Below are the code and all the weights of a small trained network. Each question names an input and a target symbol and asks about switching units off, where a switched-off unit gives its printed mean instead of its output.

import numpy as np


def w(rows, s, z=0):
    codes = np.array(rows[::2]) - 128.0
    scale = np.full(codes.shape[1], s)
    scale[-1] = z or s
    return codes * scale


def f(y):
    return y / 2 * (1 + np.tanh(0.7978845608 * (y + 0.044715 * y**3)))


def softmax(a):
    e = np.exp(a - a.max(-1, keepdims=True))
    return e / e.sum(-1, keepdims=True)


def log_softmax(a):
    a = a - a.max(-1, keepdims=True)
    return a - np.log(np.exp(a).sum(-1, keepdims=True))


def net(x, mask):
    ids = ['ΣΨαβζηθλμπ'.index(c) for c in x.split()]
    T = len(ids)
    res = E[ids] + P[:T]
    r = res
    for j in range(2):
        rows = slice(2 * j, 2 * j + 2)
        q, k, v = (r @ M[0][rows].T for M in (Q, K, V))
        z = softmax(np.where(np.tri(T) > 0, q @ k.T / 2**0.5, -1e9)) @ v
        o = O[0][rows]
        res = res + np.where(mask[j], z, o[:, -1]) @ o[:, :-1]
    y = f(res @ A[0][:, :-1].T + A[0][:, -1])
    res = res + np.where(mask[2:18], y, B[0][:, -1]) @ B[0][:, :-1]
    return log_softmax(res[-1] @ U[:, :-1].T + U[:, -1])


Q, K, V, O, A, B = {}, {}, {}, {}, {}, {}
E = w([
[117,64,108],'Σ',
[136,99,126],'Ψ',
[122,78,252],'α',
[136,99,124],'β',
[146,102,93],'ζ',
[167,124,84],'η',
[171,129,88],'θ',
[169,126,82],'λ',
[154,103,63],'μ',
[138,99,119],'π',
],0.023)
P = w([
[74,228,120],'0',
[97,165,110],'1',
[119,130,120],'2',
[137,108,119],'3',
[150,88,118],'4',
[159,70,122],'5',
[171,55,123],'6',
[180,42,123],'7',
[189,27,126],'8',
[200,15,125],'9',
[203,4,131],'10',
],0.011)
Q[0] = w([
[94,88,89],'h1',
[72,130,91],'h1',
[4,169,130],'h2',
[122,54,144],'h2',
],0.017)
K[0] = w([
[132,186,253],'h1',
[153,210,129],'h1',
[53,220,81],'h2',
[235,81,60],'h2',
],0.011)
V[0] = w([
[142,129,39],'h1',
[20,180,53],'h1',
[45,47,82],'h2',
[247,133,26],'h2',
],0.011)
O[0] = w([
[213,163,118,116],'h1',
[224,140,173,69],'h1',
[34,251,132,226],'h2',
[217,203,175,254],'h2',
],0.011,0.009)
A[0] = w([
[177,193,102,67],'n1',
[121,182,126,80],'n2',
[138,122,238,7],'n3',
[127,113,59,198],'n4',
[181,87,92,161],'n5',
[147,78,34,60],'n6',
[103,64,108,90],'n7',
[91,93,211,188],'n8',
[167,143,98,197],'n9',
[117,192,179,141],'n10',
[138,181,23,161],'n11',
[226,164,51,79],'n12',
[172,157,251,108],'n13',
[180,83,99,171],'n14',
[91,137,188,121],'n15',
[166,105,63,159],'n16',
],0.012,0.011)
B[0] = w([
[78,153,165,212],'n1',
[61,122,163,139],'n2',
[185,168,2,141],'n3',
[206,132,112,191],'n4',
[144,50,111,166],'n5',
[72,199,156,137],'n6',
[184,156,187,170],'n7',
[175,123,54,189],'n8',
[178,122,195,225],'n9',
[78,164,92,196],'n10',
[171,198,144,224],'n11',
[47,80,98,252],'n12',
[40,85,177,228],'n13',
[161,32,90,166],'n14',
[156,111,78,155],'n15',
[160,120,122,167],'n16',
],0.0088,0.012)
U = w([
[107,254,131,178],'Σ',
[242,135,80,192],'Ψ',
[62,113,72,82],'α',
[237,125,88,151],'β',
[139,131,164,135],'ζ',
[129,81,152,64],'η',
[152,48,123,61],'θ',
[133,73,160,97],'λ',
[3,139,206,2],'μ',
[234,133,110,240],'π',
],0.0099,0.0048)

Each question gives the input, a string of symbols that net reads in full, and the target symbol t.
The units are the heads (2 rows each of Q, K, V and O) and the neurons (one row each of A and B). Each row of codes is followed by its name. A weight is (code - 128) times the scale printed after its matrix; where a second scale follows, it is the last column's (O, A, B and U).
mask holds one flag per unit, heads first, then neurons. A switched-off unit (its flag False) gives its mean, the last column of its rows in O or B, instead of its output. The means were averaged over made-up inputs and are rounded, as every weight is.
A unit's drop is (log p(t) with every unit on - log p(t) with that unit switched off) / (log p(t) with every unit on - log p(t) with every unit switched off).
The circuit of an input: a set's keep is (log p(t) with only the set's units on - log p(t) with every unit switched off) / (log p(t) with every unit on - log p(t) with every unit switched off). Starting from the 12 units with the biggest drops (on a tie, the unit counted first), units are removed one at a time, each time the one whose removal leaves the highest keep (on an exact tie, the one counted first), for as long as the keep stays at least 0.8.
units of the circuit, in order: the units of the circuit, biggest drop first
top k neurons: the k neurons with the biggest drops, biggest first
heads that matter: for each layer, one digit per head in row order, 1 if its drop is at least 0.15 and else 0, layers parted by /
input Ψ μ Ψ Σ α η μ β θ Σ β, target α: heads that matter -> 11
input Ψ μ θ Σ Σ π λ Σ β, target Σ: units of the circuit, in order -> (h2 n14)
input μ μ β, target μ: heads that matter -> 10
input Σ η λ β Σ ζ μ θ, target μ: top 3 neurons -> (n12 n1 n13)
input β Σ ζ μ Σ, target μ: top 2 neurons -> (n13 n4)
input μ λ π η Σ π Σ Ψ, target Σ: units of the circuit, in order -> (h2 n14 n12)
input Σ β α Σ Σ ζ μ Σ α Σ μ, target Σ: top 2 neurons -> (n6 n7)
input θ μ μ μ β β Σ α Ψ, target α: heads that matter -> 10
input η θ Σ μ α Σ θ α Ψ, target α: units of the circuit, in order -> (h1 n8)
input π μ μ θ Σ α π Σ, target α: units of the circuit, in order -> (h1 n8)
input π β Σ π π Σ θ θ μ β, target μ: heads that matter -> 01
input α ζ α ζ, target α: heads that matter -> 10
input π θ π μ Ψ, target μ: heads that matter -> 11
input ζ θ Ψ μ π Ψ β ζ λ θ η, target θ: units of the circuit, in order -> (h2 n12 n14 n13)
input π Ψ Σ α Σ μ Σ π, target α: units of the circuit, in order -> (h1 n9)
input η π Σ Σ α β, target α: heads that matter -> 10
input η π Ψ π Σ Ψ Σ λ, target Σ: heads that matter -> 01
input Σ α π λ Σ π β Σ, target α: heads that matter -> 11
input ζ π μ ζ Σ θ π π μ μ, target μ: top 4 neurons -> (n12 n1 n13 n8)
input μ Ψ Ψ μ η π α η μ ζ, target Σ: units of the circuit, in order -> (h1 n12 n13 h2)
input μ ζ μ θ Σ Σ Ψ Σ β, target Σ: units of the circuit, in order -> (h2 n14 n12)
input μ ζ Ψ λ Σ π λ μ μ μ η, target μ: heads that matter -> 01
input ζ Ψ μ Σ μ μ Σ, target μ: heads that matter -> 11
input α Σ μ μ Σ μ Ψ, target Σ: units of the circuit, in order -> (h2 n14)
input μ Ψ Σ α, target α: units of the circuit, in order -> (n13 n3 n8 n9)
input η π π α μ α λ Σ λ, target Σ: top 4 neurons -> (n6 n7 n12 n14)
input η μ ζ, target μ: top 3 neurons -> (n12 n13 n1)
